Below are the code and all the weights of a small trained network. Each question names an input and a target symbol and asks about switching units off, where a switched-off unit gives its printed mean instead of its output.

import numpy as np


def w(rows, s, z=0):
    codes = np.array(rows[::2]) - 128.0
    scale = np.full(codes.shape[1], s)
    scale[-1] = z or s
    return codes * scale


def norm(h):
    return h / np.sqrt((h * h).mean(-1, keepdims=True) + 1e-5)


def f(y):
    return y / 2 * (1 + np.tanh(0.7978845608 * (y + 0.044715 * y**3)))


def softmax(a):
    e = np.exp(a - a.max(-1, keepdims=True))
    return e / e.sum(-1, keepdims=True)


def log_softmax(a):
    a = a - a.max(-1, keepdims=True)
    return a - np.log(np.exp(a).sum(-1, keepdims=True))


def net(x, mask):
    ids = ['ΓΛαβεηπτφω'.index(c) for c in x.split()]
    T = len(ids)
    res = E[ids] + P[:T]
    u = 0
    for l in range(2):
        q, k, v = (norm(res) @ M[l].T for M in (Q, K, V))
        z = softmax(np.where(np.tri(T) > 0, q @ k.T / 2**0.5, -1e9)) @ v
        res = res + np.where(mask[u], z, O[l][:, -1]) @ O[l][:, :-1]
        u += 1
        y = f(norm(res) @ A[l][:, :-1].T + A[l][:, -1])
        res = res + np.where(mask[u : u + 12], y, B[l][:, -1]) @ B[l][:, :-1]
        u += 12
    return log_softmax(norm(res)[-1] @ U[:, :-1].T + U[:, -1])


Q, K, V, O, A, B = {}, {}, {}, {}, {}, {}
E = w([
[223,202,81,135,182],'Γ',
[110,146,124,121,139],'Λ',
[111,166,147,2,127],'α',
[84,152,245,147,102],'β',
[75,144,93,162,89],'ε',
[100,136,117,112,135],'η',
[94,64,165,188,148],'π',
[217,105,42,178,141],'τ',
[172,60,173,102,83],'φ',
[136,121,121,111,171],'ω',
],0.02)
P = w([
[149,138,239,114,254],'0',
[161,189,238,155,214],'1',
[153,178,192,137,229],'2',
[133,179,165,129,229],'3',
[120,190,150,134,207],'4',
[127,182,143,143,194],'5',
[133,175,121,140,185],'6',
[125,170,103,135,185],'7',
[123,167,98,136,171],'8',
[125,168,98,141,163],'9',
[157,184,107,155,220],'10',
],0.0067)
Q[0] = w([
[79,113,44,155,254],'L0H0',
[246,110,56,88,89],'L0H0',
],0.0071)
K[0] = w([
[73,93,25,235,99],'L0H0',
[184,143,191,2,91],'L0H0',
],0.0056)
V[0] = w([
[122,11,63,165,150],'L0H0',
[142,133,35,31,2],'L0H0',
],0.0046)
O[0] = w([
[152,188,215,216,135,83],'L0H0',
[237,173,230,103,2,3],'L0H0',
],0.0041,0.0037)
A[0] = w([
[53,102,115,166,68,85],'L0N0',
[146,254,133,35,117,162],'L0N1',
[124,97,111,151,73,32],'L0N2',
[143,150,14,128,153,172],'L0N3',
[199,115,69,83,45,82],'L0N4',
[162,164,78,155,144,19],'L0N5',
[133,87,166,206,159,2],'L0N6',
[187,140,191,29,174,153],'L0N7',
[78,145,55,231,24,75],'L0N8',
[82,65,152,119,145,195],'L0N9',
[120,105,123,244,150,142],'L0N10',
[204,67,147,130,54,69],'L0N11',
],0.0089,0.0051)
B[0] = w([
[123,221,108,134,160,145],'L0N0',
[147,89,99,2,147,206],'L0N1',
[121,151,161,175,71,108],'L0N2',
[128,195,157,157,87,222],'L0N3',
[197,167,23,235,118,141],'L0N4',
[49,195,121,155,123,123],'L0N5',
[115,75,109,180,170,124],'L0N6',
[72,134,119,71,19,254],'L0N7',
[84,178,15,73,182,179],'L0N8',
[158,125,156,143,120,211],'L0N9',
[80,69,112,107,225,193],'L0N10',
[188,92,171,124,67,177],'L0N11',
],0.0085,0.0056)
Q[1] = w([
[214,82,254,189,83],'L1H0',
[59,197,105,58,194],'L1H0',
],0.0096)
K[1] = w([
[124,141,246,158,158],'L1H0',
[151,141,11,127,3],'L1H0',
],0.0067)
V[1] = w([
[145,3,168,33,151],'L1H0',
[39,140,156,22,178],'L1H0',
],0.005)
O[1] = w([
[180,196,21,216,13,165],'L1H0',
[240,139,254,184,145,253],'L1H0',
],0.0056,0.0041)
A[1] = w([
[112,155,8,194,69,52],'L1N0',
[101,76,231,176,32,118],'L1N1',
[88,210,66,93,204,101],'L1N2',
[86,170,46,44,106,90],'L1N3',
[30,153,215,170,73,99],'L1N4',
[170,2,117,177,72,83],'L1N5',
[26,86,190,94,76,54],'L1N6',
[112,161,61,110,207,102],'L1N7',
[198,99,174,165,87,15],'L1N8',
[33,58,89,46,103,77],'L1N9',
[149,150,15,242,71,1],'L1N10',
[135,130,168,83,239,83],'L1N11',
],0.0082,0.0069)
B[1] = w([
[143,45,117,147,232,130],'L1N0',
[169,173,207,211,131,214],'L1N1',
[126,125,174,115,42,254],'L1N2',
[161,38,197,164,123,203],'L1N3',
[147,160,99,108,254,142],'L1N4',
[83,68,178,221,159,176],'L1N5',
[189,82,106,138,155,131],'L1N6',
[129,155,148,189,40,207],'L1N7',
[60,141,229,192,113,140],'L1N8',
[31,43,100,188,169,147],'L1N9',
[158,84,62,114,225,126],'L1N10',
[94,96,39,146,107,181],'L1N11',
],0.0093,0.0053)
U = w([
[207,255,120,94,58,85],'Γ',
[120,138,150,131,124,27],'Λ',
[119,97,148,8,140,252],'α',
[102,218,244,105,222,107],'β',
[6,217,127,182,84,113],'ε',
[170,66,214,194,33,145],'η',
[33,8,147,189,165,133],'π',
[196,111,19,173,113,227],'τ',
[129,158,123,123,141,100],'φ',
[105,121,122,131,94,90],'ω',
],0.0086,0.0035)

Each question gives the input, a string of symbols that net reads in full, and the target symbol t.
The units are the heads (2 rows each of Q, K, V and O) and the neurons (one row each of A and B). Each row of codes is followed by its name. A weight is (code - 128) times the scale printed after its matrix; where a second scale follows, it is the last column's (O, A, B and U).
mask holds one flag per unit, layer by layer, with each layer's heads first. A switched-off unit (its flag False) gives its mean, the last column of its rows in O or B, instead of its output. The means were averaged over made-up inputs and are rounded, as every weight is.
A unit's drop is (log p(t) with every unit on - log p(t) with that unit switched off) / (log p(t) with every unit on - log p(t) with every unit switched off).
The circuit of an input: a set's keep is (log p(t) with only the set's units on - log p(t) with every unit switched off) / (log p(t) with every unit on - log p(t) with every unit switched off). Starting from the 12 units with the biggest drops (on a tie, the unit counted first), units are removed one at a time, each time the one whose removal leaves the highest keep (on an exact tie, the one counted first), for as long as the keep stays at least 0.8.
units of the circuit, in order: the units of the circuit, biggest drop first
top k neurons: the k neurons with the biggest drops, biggest first
k most important neurons of layer l: the k neurons of layer l with the biggest drops, biggest first
drop when u is switched off: that unit's drop, to one decimal
input φ β η, target η: 3 most important neurons of layer 0 -> L0N7; L0N8; L0N0
input φ π β ε φ ε η, target α: top 2 neurons -> L0N8; L0N1
input φ Γ φ β ω ω, target η: units of the circuit, in order -> L1H0; L0N7
input φ Λ π Λ Γ Γ ω, target ε: units of the circuit, in order -> L1N11; L0N3
input ε ε ε ε Λ α φ η, target η: top 3 neurons -> L0N7; L0N4; L1N3
input η φ ω Γ τ τ ε β η Λ, target α: units of the circuit, in order -> L0H0; L0N1
input Λ φ ε τ π ε τ Λ, target π: units of the circuit, in order -> L1H0; L1N9
input φ τ ω η, target π: 3 most important neurons of layer 1 -> L1N9; L1N3; L1N1
input π ε ω, target α: top neuron -> L0N8
input β ω ε Γ ε ε η, target α: units of the circuit, in order -> L0N1; L0H0
input φ φ ε α ε ε Λ, target α: units of the circuit, in order -> L0N1; L0H0
input α φ α Λ Λ, target Γ: 2 most important neurons of layer 0 -> L0N8; L0N3
input ε φ φ τ ω, target π: 2 most important neurons of layer 0 -> L0N4; L0N0
input ε φ π α φ φ Λ, target η: top 2 neurons -> L0N4; L1N3
input η π π φ φ β, target β: units of the circuit, in order -> L1N4
input α β ε Λ ε ε α Λ ω, target Γ: top 2 neurons -> L0N10; L0N3
input φ ω ω φ φ π τ φ ε φ Λ, target η: 3 most important neurons of layer 1 -> L1N3; L1N2; L1N7
input φ Γ α τ τ Λ Λ, target π: top 2 neurons -> L1N9; L0N4
input η η ε ω, target α: top 2 neurons -> L0N8; L0N10
input β φ ω, target η: top neuron -> L1N3
input Γ φ β τ η, target π: 3 most important neurons of layer 1 -> L1N9; L1N3; L1N11
input α Λ ω, target Γ: drop when L0N3 is switched off -> 0.2
input τ Γ ε φ ω π φ π π ω ω, target ε: drop when L1H0 is switched off -> -0.1
input Λ α η, target Γ: drop when L0N0 is switched off -> 0.0
input τ τ ω, target π: drop when L1N9 is switched off -> 0.4
